m = |  2.707 | -0.473 |  2.070 | -2.744 |  1.110 |  2.693 | -0.996 | -0.359 | -5.794 |  3.074 |  2.002 |  1.336 |  0.127 | -2.307 |
Read off the entry just right of 2.693.
-0.996
The entry just right of 2.070 -> -2.744
The entry just left of the largest entry is -5.794
The entry just left of -2.307 is 0.127
The entry just left of -0.473 is 2.707
Read off the entry just left of 2.002.
3.074
The entry just right of the largest entry: 2.002

[[0.083, -0.006, 0.093, -0.015, 0.032, 0.019, 0.096, 0.045], [0.128, -0.056, 0.014, -0.010, -0.010, -0.099, 0.084, -0.047], [0.003, -0.097, 0.035, 0.020, 0.023, -0.016, 0.156, 0.122], [0.059, 0.046, 0.045, 0.034, 0.022, -0.016, 0.122, 0.017], [-0.008, 0.037, -0.156, -0.077, 0.089, -0.046, -0.060, 0.069], [-0.009, 0.020, -0.150, -0.059, 0.130, -0.107, 0.012, 0.103], [-0.009, -0.081, 0.039, 0.021, 0.004, 0.003, 0.157, 0.118], [0.056, 0.182, -0.129, -0.008, -0.023, -0.040, -0.025, -0.032], [0.033, 0.197, -0.093, -0.020, -0.056, -0.026, -0.033, -0.015], [-0.001, 0.046, -0.152, -0.072, 0.095, -0.035, -0.056, 0.081], [0.056, -0.043, 0.076, -0.036, -0.007, -0.063, 0.115, 0.038], [-0.002, 0.049, -0.157, -0.066, 0.092, -0.040, -0.055, 0.071], [0.053, 0.171, -0.113, -0.024, -0.032, -0.041, -0.031, -0.038], [-0.003, -0.013, -0.020, 0.014, 0.057, 0.031, 0.147, 0.093]]
The maximum: 0.197
Which number is the 1st entry in reading order?
Answer: 0.083
Which number is the 5th entry in reading order?
Answer: 0.032
The second smallest entry: -0.156
Which number is the entry just left of the largest entry?
Answer: 0.033
The entry just left of -0.060 is -0.046
Which number is the fourth entry in reading order?
Answer: -0.015
Which number is the 3rd smallest entry?
Answer: -0.152
The entry just left of -0.036: 0.076
Which number is the entry just left of -0.023?
Answer: -0.008
Which number is the third largest entry?
Answer: 0.171
The entry just left of -0.013 is -0.003
The entry just right of -0.152: -0.072
The entry just left of 0.057: 0.014
Which number is the minimum?
Answer: -0.157
Which number is the entry just left of the smallest entry?
Answer: 0.049
The entry just right of the largest entry is -0.093

W =
[[ 0.135 -0.242 -0.240 -0.234 -0.238 -0.022  0.128  0.065  0.134  0.093
  -0.023  0.084  0.021]
 [ 0.124  0.015  0.017  0.011  0.017 -0.028  0.125 -0.030  0.124 -0.005
  -0.030 -0.021 -0.068]
 [-0.206  0.109  0.104  0.115  0.104  0.075 -0.209  0.127 -0.207  0.075
   0.078  0.104  0.203]
 [-0.051  0.043  0.044  0.037  0.044  0.268 -0.043 -0.131 -0.050 -0.178
   0.275 -0.143 -0.072]]
The entry just right of the largest entry is -0.143
The entry just right of -0.234?
A: -0.238
The smallest entry: -0.242
The entry just left of -0.207 -> 0.127
The entry just right of 0.011?
A: 0.017
The entry just left of the smallest entry -> 0.135
The entry just right of -0.021?
A: -0.068
The largest entry: 0.275
The entry just right of the smallest entry?
A: -0.240
The entry just right of 0.127 -> -0.207
The entry just left of 0.125 is -0.028

grid =
-0.15,-0.02,-0.26,-0.12,0.07,-0.21,-0.11,-0.08
0.01,-0.17,0.17,0.10,0.10,0.11,-0.16,-0.19
0.01,-0.17,0.16,0.09,0.10,0.10,-0.17,-0.19
0.01,-0.16,0.17,0.10,0.09,0.10,-0.15,-0.18
0.01,-0.17,0.16,0.09,0.10,0.10,-0.17,-0.19
0.05,-0.07,-0.01,-0.21,-0.27,0.00,-0.22,-0.22
-0.14,-0.02,-0.26,-0.12,0.07,-0.21,-0.12,-0.09
-0.11,-0.04,-0.03,0.04,-0.07,-0.05,0.15,0.14
-0.15,-0.02,-0.26,-0.12,0.07,-0.21,-0.11,-0.08
-0.14,-0.04,-0.08,0.05,-0.02,-0.09,0.16,0.15
0.05,-0.06,-0.01,-0.21,-0.27,0.00,-0.22,-0.22
-0.12,-0.04,-0.06,0.03,-0.06,-0.07,0.15,0.14
-0.07,-0.06,0.04,0.03,-0.14,0.00,0.14,0.12
0.05,-0.07,-0.01,-0.21,-0.26,0.00,-0.22,-0.22
0.01,-0.16,0.17,0.10,0.09,0.10,-0.14,-0.17
-0.15,-0.01,-0.27,-0.12,0.06,-0.21,-0.09,-0.07
Counting starts at 0.
The bottom-right entry: -0.07
Report the entry at row 0, column 2.
-0.26
Report the top-left entry.
-0.15
The entry at row 1, column 0: 0.01
Report the entry in row 1 and column 1.
-0.17
The entry in row 0 and column 1: -0.02
Report the entry in the bottom-left corner.
-0.15
Report the entry in row 2 and column 0.
0.01
The entry in the top-right corner -> -0.08
The entry directly above -0.05 is -0.21
The entry at row 1, column 2 is 0.17
Report the entry in row 2 and column 2.
0.16

X = (-32, 14, -20, 38, 2, -22, 9, -19, -9, 8, 5, 7, 23, -1, -15)
The largest entry is 38
Which number is the entry just right of -9?
Answer: 8
Which number is the entry just right of 14?
Answer: -20

Read these off the matrix that follows. Counting starts at 0.
1) The entry in row 2 and column 0?
2) The entry at row 1, column 0?
3) The bottom-left entry?
4) The entry just left of -0.572?
5) The entry in the top-left corner?
6) The bottom entry of the column that holds the smallest entry?
7) The entry at row 0, column 2?
8) The entry directly above -0.305?
0.134,-0.779,0.438,-2.288,-1.216,0.199,-0.523,-1.159,0.005,-1.465,-1.790
-0.663,0.117,1.067,-1.015,-0.305,-0.447,0.934,-0.572,-0.327,1.056,-0.755
-0.126,0.707,-0.734,2.974,0.406,0.881,0.752,1.840,1.368,0.621,2.118
4.091,-3.283,1.630,-1.146,-1.069,0.502,0.754,2.183,-0.852,-6.677,-4.038
-1.040,0.726,0.141,-1.089,-1.512,1.511,2.652,-1.129,-0.570,-0.079,3.000
-1.575,-2.015,-1.095,-1.922,-0.765,0.360,1.162,-2.577,1.396,1.265,-3.944
1.150,-1.646,0.074,-4.058,0.827,-5.404,-3.527,-4.607,-1.134,3.436,-6.339
2.659,-0.253,0.076,2.828,1.733,2.115,1.134,3.503,-0.835,-2.609,2.306
1) -0.126
2) -0.663
3) 2.659
4) 0.934
5) 0.134
6) -2.609
7) 0.438
8) -1.216
